Each row is followed by roughly how far along a hidden order it lies, from 0 to 30. A new part has a new order.
[  3  -9 -27 -19  -9  20   1  19   7   7  16   4   0  12  14  21  -1 -18
  -5  -6   5  -1  -7   9  19  -3  -5   3 -11   5  -2  18   6  -3  17  -6
 -12   3   4 -28  -8  15   0   8 -10  11  -7 -16 -12   9 -12  -5  -6   7
   8  -7  13  12  -2 -14   1   0   8  -7  -1  -6  -2   5  -3   6  -2 -17
   2  10  -3  -2   9  20   1 -12   0 -14 -15  -8   5  28  -3  -5  11   4
 -15   1  -2 -17  21  -8  -9   6   1  -1 -17   2   6   0  14 -24  -8   4
  -6  22  19   2   8  -7  -4  -4 -17  12 -16  -3 -12 -18  -5   6   2   8
  -3  11 -26 -17  -2   8   1   1 -11  -3  10  -2  -8  14   5] : 14
[  4 -12   3   1  -2  19   3  26  -3  -4  19   6   8   0  11  28   6 -18
  -8  -2  11  19  -7   1 -12   4  -1 -14  -2  -2   6  -3   5   3  21 -13
  -7  25   3 -22  -4   3   6  -2   7   3  -7  10   0   3  -6  -6 -22   6
  10 -14  10   9   7  14  16   5 -12  -4   3   7  -7  -7 -12   4   3 -26
  10  21  28  -2   9  -4   7   1   8   0  17   1   5 -12   2  -2  -4 -14
   6  -7   0 -11  30  -8  -6  12   6  17   5 -35  -9 -10  14 -15 -10   9
   3  10 -11   9  -2   2 -17  -8   2 -12   1  14   4  15  -9   0   7   3
  -8  16 -13  28  -7   2   1   5  -1   6  -4  -1   3   1  -7] : 19
[  7  17  13  -9 -11   3  -9 -19 -10   9   6 -11  18  -6   4  -7   1  12
  -1  -5  -1 -16   3  -5 -21  -7  17 -13   7   1   6  -6   3   1   5  -1
  -6   1   0 -12  12   9   7 -13  -4  13  15 -14 -15  12   6  -9   8   7
 -10   0  18  -6   0   8  12  -2   3   3   2  12   7 -18  17  -2   4  -2
  14   0 -12   9   2  17   9   1   2  -2 -14  -8  17   6   2  21  23  -8
  14  -2   0  -7   8 -13  -6   3   0  14  13  12   9 -12  -3  -4   3   4
   7  11 -20  -1  11  -8  10   7   0  10   1   1   5  -8  -3   4  19  -7
  24  16  -2  29  -9 -19   8  -7  -7  -4  -5  -9  -3   6   7] : 0
[ 18 -15  -2   0  -2  23  -8 -38   7   3  18  -3  -3  -2  20  26   2  -1
   8  -9  -3  16   1 -16  -2  -3  11  -5 -12  -8  -8  11  -1  -2  -2   1
 -14   5   8   2  -3   6  15  -4   7 -14   2 -24  -6  -8  11 -15   2  13
  -4  -4   4   9  15   1  -2  12  -8  -2   0  -8  18   7   2   2 -14 -24
  27 -10   0  -2   7  -9  11  -2  10   6  -3  -3   2   6   1  -1 -11  -8
  14  -1   0 -14  11  12  10   5   5  -1  18  -7   2  -8   2   5 -10   2
   4   7  -2  -9  12 -13  -8  -9  -9  11 -14  10   8  -9  -1  -2   4   1
  28   5   1  18  -5 -17   1  10   0  -6   0  25  -4  14  -8] : 20
[-16  -4   1   0 -25  -9   0 -12   3   0 -23   1 -11  -5 -13 -14   4   2
   0  -3  -4   1  -4  -4 -10   3   7  12  -9   2   1  -3 -10 -13  -1   9
   8   4  10   6   6 -12   1  14  -7  21   6  11 -12  11 -15  20 -11   5
 -26   9   2  -2   8  19 -22  -6  -7   2  -1   8   3   0  14   3   6  11
  15   5 -12   9  -6   3  -3   5   4   0 -32  -3   6 -19 -11   0  11  22
  -8  -4   6   6   6   8 -13 -14  10 -15  -4   4  -2 -11  -6  11  -2  -2
  -9  -2  -4   5   0  19   9 -13   4  29  -3   5  17  -3  -6   1   8  -4
   5  -9   9 -24   9  20 -11   5   5  -5   0   4  -6  -7   3] : 20
[  4  -8  15  -5  11  -7   2 -17   9  -4   3   4  -6   0  12  31   1 -16
   1  -6   4  18  13  -2  11   3  -1 -22  22  -7 -23  12  -4   1   2  14
  -4   2  12   5  -7 -20  -1 -13 -17 -18  16 -19   7  -1  -8  -6 -17  -2
  15  -6  12   3  14   8  -6  -9   1  10   8   1  -8  10   9   2 -15  23
   6   0  20  -6 -12  -4   5  -1   1   6  -3  10  -4   1   0 -13 -13  12
  -5 -10  -4  -3   9   0  12   0   1 -12  -1  -2 -17   0 -12   8  -4 -15
  12   1  -1   6  -6   7   1  -2  13 -11  11   2   2   1  -7  -5  10  18
  -2  -5   9  -8   6   1  15  20   9   9  -4  10  -6  -3   0] : 30
[  5   8  -7   2  -1 -13  -1 -46  -4  -3  -9   6  -7  -6 -16 -21   0  14
  12   7  -6   1  -3  -6   1  22   2  14  -6  -1  -7  -3  -7  14  -6   8
   6 -27   2  20   4  -2  13   9  -4 -20  -8  -3  -2  -3  11   3   1  -2
  -6   2 -17  -5   6  -7 -24  -4   4 -10  -7  -2  -1  13  20 -11   2  18
 -20 -19 -13   5  23  -5 -22   9   1   6   9   2  -3 -19  -5  -2   0  16
   1   2 -13   9 -20   6   1 -18   1  -2  -1  21  11   3 -10   5  18 -13
   2 -12 -13  -3 -12   8   6   4   3  26  -3  13   0 -12   5   0 -13  -5
  20  -3  18 -11  -5 -11  -9   3   2   7   5   2   0  -9   6] : 10
[-12   3  26  10 -15  -7 -11   1  -3  10  13   3  -9  -9  -2  -3   2  -2
   7 -11   8 -14   9  -1 -13   5  17  33  -2  -1 -10  25   3  -2 -16   5
   2 -16  -7  10   2 -17   8  13 -18 -38  12  -4  -1  -6  -4   2   2   6
  -7  -7  -5  -5   8   0 -20  -9  -7  -4   5  13  11   6   0 -10   0  26
 -11 -19   5 -10  -1  -8  -7 -10  -2   3  -1  16   3 -17   6   1  -2   7
  22 -12 -13  -1 -30  -3   4  -2  12   7   8  29   5 -16   3  -4   3 -13
   2 -12   5   0   7   2   1  18   9  -3  19  -1  14   6 -10   3   2  -5
   2   1  12  -8  -7   4 -17  14   6  -2 -11  -5  -5   1   2] : 16
[ -8 -13  14   4  -2  -5 -14  18   4   6   1   2 -13  -6   2 -11   2  16
   1 -22   5  -7  11  -7 -19  -6 -12  12  12   3  -5  16   4  -9 -18   3
   5  -8  -9   9  -1 -14  -4   7  -1 -38  22 -15   4   8   2  11  17  15
  -5  -1   3  -6   0   8  15   3  17  17   7  -7   8  -3  10   2  -4  21
  17 -13  10   1   9  10   2  -6  -4   3 -19  -4   6   7   0  -1   5   8
  24   5  -9   5  -8  11  15   9   0   0   8  28  -4  -8  -1   1 -15   6
  -5  -1  -1   1  13   1  27 -13 -22  -7  -2  -6   2   2  -6   0   0 -18
  16   6  18  -2  -4   3  -3  -7   6  -8  -4  -1  -5  21  18] : 25

New part:
[  4  11  -1   5  -3 -21  11   4  17   0  12  -2   5  -1  24   1 -16   3
  19  -2   7  -4  17   9  -3 -10  15  18  13 -30 -18  -1  -1   1  41   5
   1   5   6 -15   6  17   0   6  14  27  -8  -3  -7  33  -7  -2 -13   1
  10   4   5  -2  -2 -10  -2 -11  16 -14] : 17
[ -2  -7  -2   3   5  16   9 -11  -1  -8  -4   3  -2  -2   0  -2  -6   4
   8   9  -6  -1  -3  -9  -3  -4   3   9  -2  -3  -5   8   2   0  -9   0
  -2  -3   4  -3   2  -3  -5  -4  -6   8  -2   3 -11  -6   1  -2   2  -4
 -12   1  -1   7   0  10   2  -3   2  -2] : 24
[ -6  -7   0  -6  -3  -7  -1 -22  24  12 -15   0   0   1   3  10  -6   6
   1   6   4  12  -1  11   6   8  -3  16 -15  10   8 -13  -1   6   0   0
  -2  -8   3  -5   9  11  14  -5  -2   3  -4  -4  11 -16   1  -1 -11  -2
   9   0   4   5 -12 -18   1  -3   1  13] : 6
[ -2  -1   1  -7   0  14  12  -9 -11  -9   0  -4  -3   3 -15   3  -4  -2
  14   0   0   5  13  -1   0  -4   7   7  -6  16  -2  -6   2  -5 -13   3
  -1   0   5  -4   0  -5   3  -4  12  -1  16   6  -2  -1  -2   4   7  16
  -5   2   8  -6  -8  -1   9  -5  10  14] : 4
[ -8   2  -1  -4  -5  -9   2 -19  33  10 -16   0  -1  -1   9   9  -8   7
   2   2   0  11   2  11   7   7  -5  15 -16   7  10 -12   5  10   3   0
  -6  -9   4  -9   5   9  13  -3  -1   4  -2  -6  12 -16   4  -2 -12   1
  -1   1   3   9 -12 -23   2  -3   8  18] : 5
[ -3  -8   1  -3   0  13  10  -9  -1  -4  -5   2   0  -3  -3   0  -4   4
   4  10 -11  -1  -7 -10  -2  -6   4   6  -5  -4  -2  11   3   0   1  -4
   2  -2   2   0  -2   4  -2  -1  -4   9  -6   9 -11  -5   2  -3  -3  -6
  -8   2   2   6  -2   5   2   0   2  -6] : 11
[  2  -1  -2  -1  -4   2  -2  -1   0   0   0   7   1   1   4   2   0   0
  -2   4 -10  -8   9  -7   0   1   0   0  -6  -1   5   6   0   0   4   3
  -2  -3   1  -4  -1   8   0  -1   3   4  -2  -7  -1   0   4   2   9   2
  -6   0   1  -4  -1  -7   5   0  -2   8] : 20
[ -2  -8  -1  -2   2  14   6  -5  -1   0  -4   4  -1  -2  -1  -2  -4   3
   7  10  -3   0  -7 -11  -2  -4   4   6  -4   2  -7   8   1   2   0  -3
   4  -3   2   0   1   1  -4  -1  -6   6  -3   8 -12  -7   3  -3  -2  -5
  -5   0  -1   5  -1   6  -1   1   6  -6] : 18
[  0  13  -1   8  -2 -22  10   2  13   3  10  -3   5  -3  28   2 -16   3
  15  -3   1  -4  11   4  -4 -12  18  14  11 -28 -13   4  -5   4  47   6
   1  10   6 -14   6  16   1   6  14  32  -6  -7  -7  33  -5  -1 -10   3
  10   4   7  -1  -2 -10  -3 -13  18 -14] : 17
[ -5  -4   6   0   2  11  12  -4 -13  -2  -2  -6  -6   2  -9  -2  -5  -1
  12  -4  -7  -4  15 -13   0  -8   9   1  -5   9   4  -7   7  -5  -3   3
  -1  -5   8   2  -2  -3   4  -3   5   5  12  11  -1  -2  -1  -6   9  10
   0   3   6  -4 -12  -2  12  -6  12  10] : 22
[ 2 -3 -2  0 -1  3 -2  2  2  1  0  1 -1  0  3  1 -5  1  2  0 -6 -1  8 -1
  0  6 -2  6  0 -4 -1  1  0  1 -6  4  1 -4  0  1  0 11 -6 -2  0 -4  0  2
  6  3  4  0 -3 -3  5  0  3  5 -5 -2  2  1 -2  1] : 13
[  2  12  -1   8  -3 -22  11   3  13   2   9  -3   5  -2  29   2 -16   3
  16  -2   5  -6  15   6  -3 -12  16  14  11 -29 -15   1  -2   2  44   6
   1   6   7 -14   6  14   0   5  13  30  -8  -5  -9  32  -6  -2 -10   4
   8   4   6  -2  -1 -12  -3 -12  17 -14] : 17
[  0  -1  -1   2  -6   8  -5   5  10   6   0   7   2  -2  10   1  -2  -1
  -7   3 -19 -15   1 -13   3  -4   5  -1 -13  -1   6   9   0  -5   1   5
   5  -6   4  -6   1   8  -3  -3  -4   1  -1 -10   3   4   8   1   6   3
 -14   0   6   0  -2  -3   8  -1   1   0] : 30
[ -2  -7   0  -1   1  12   9  -6  -1  -4  -5   3   0  -4   2  -1  -5   4
   5  10  -8  -1  -6 -11  -2  -5   4   6  -3  -2  -3  10   3   1   0  -2
   3  -4   1  -1  -1   2  -2  -1  -6   8  -3   7 -11 -12   3  -3  -2  -6
  -7   1   1   6  -2   5   1  -1   3  -7] : 14
[ 1  2 -2  1 -3  0 -3 -2 11 -3  0  4  1  0  6  2 -1  2 -2  2 -9 -7 19 -8
  0  2 -4 -2 -3 -4  7  7  1  2  7  3  0 -3  1 -1  2  6 -1 -2  0  2 -1 -2
  3 -2  3 -2  6  1  0 -1  2 -1 -4 -8  3 -1  0  3] : 15
[ 2 -3 -3  0 -1 -3  2 -4  0 -1 -1  2  0  0  3  2 -1  1  3  2 -2  3 15 -1
 -1  7 -3  3  1 -3  1  3  1  4  3  3 -3 -2 -2  2 -1  7 -2  0  3 -1  0  2
  2 -3  2  1  1 -3  6 -1  0  0 -4 -6  1  1 -2  6] : 4
[  5  15   2   9  -7 -20  14  -1   8   5   9 -15   3   0  17   1 -16   6
  12  -1  -3   1  28   1  -1 -14   4  11  12 -37 -14  -4   1   1  48   7
   3   4   7  -9   5   6   1   7  11  34  -1  -6  -4  34  -4 -10 -21   3
  14   4   5  -3  -1 -13   2  -7  11 -13] : 2
[ -5  -7   3  -4  -4  -9  -4 -21  26  13 -19  -2   1   0   9  12  -5   5
  -1   5   8  10  -1  14   5   7   0  10 -11  10   8 -11  -3   5   2  -2
  -4  -8   3  -6  10  12  13  -6  -2   2  -3  -9   9 -15   3  -1  -8  -2
  11   1   5   3 -12 -16   3  -4   7  12] : 9
[ -7  -2   3  -2   2  14  11  -5 -21  -6  -1  -1  -6   3 -11  -1  -3   0
  14   1  -6   2  11  -7   1  -5   6   3  -2  11   3 -10   5  -9  -8   2
  -1  -6   5   1  -2   3   1  -5  11  -2  11  12   2  -5   0  -6   0  11
  -3   3   9  -5 -11   6  11 -10   7  15] : 20
[ -4   1   5  -1  -2   6  11  -1 -15   0  -1  -7  -5  -3  -2  -1  -4  -2
  14  -7 -12  -3  17 -14  -1  -5  14   0  -4   6   5  -5   6  -5  -7   1
  -8  -1   7  -1  -1  -5   1  -2   7   5  15   3  -2  -2   2  -3  12   9
  -3   1   6  -3 -11 -11  12  -6  18  15] : 10
[ -1  12  -2   8  -2 -21   9   2  12   5  11  -2   5  -2  27   2 -17   3
  15  -2   3  -5   7   5  -4 -12  19  13  12 -27 -14   3  -5   3  45   6
   3  10   8 -15   5  16   2   5  13  31  -8  -5  -7  33  -6  -1 -10   3
  10   4   7  -1  -2 -12  -3 -13  18 -14] : 17
[ -4   3   3  -4  -4   0   9   4 -15   2   1  -6  -4  -5   4  -3  -2  -2
  18  -9 -11  -2  20 -14  -1  -1  15   2  -1   8   4  -3   5  -5 -17   0
 -14   3   8  -4   0  -7  -1   2   9   0  16  -6  -4  -3   6   1  12   8
  -3  -1   5  -1 -10 -14  11  -5  22  18] : 0
[ 2 -4 -3 -1 -1 -1 -2 -2  2  1  0  3 -1  2  2  1 -1  0  1  3 -4 -2 11 -2
 -1  6 -1  5  0 -2 -2 -2  1  2 -2  3  1 -3 -1  1  0  9 -2 -1  2 -3  0  1
  5 -1  2  0 -1 -1  5 -1  2  0 -3 -4  2  1 -5  5] : 11
[ -9  -5   2  -4  -2 -11   0 -23  27   4 -21   0   1  -3  10  11  -4   4
   0   3  -1  11  -2   1   5   3   4   8 -19   7  11 -10   1   9  13   0
  -6 -13   7   1   9  16  14  -2  -6   8  -3 -10   8 -14   0   0  -3  -3
   1   1   5   5 -10 -14   0  -5  16   9] : 20
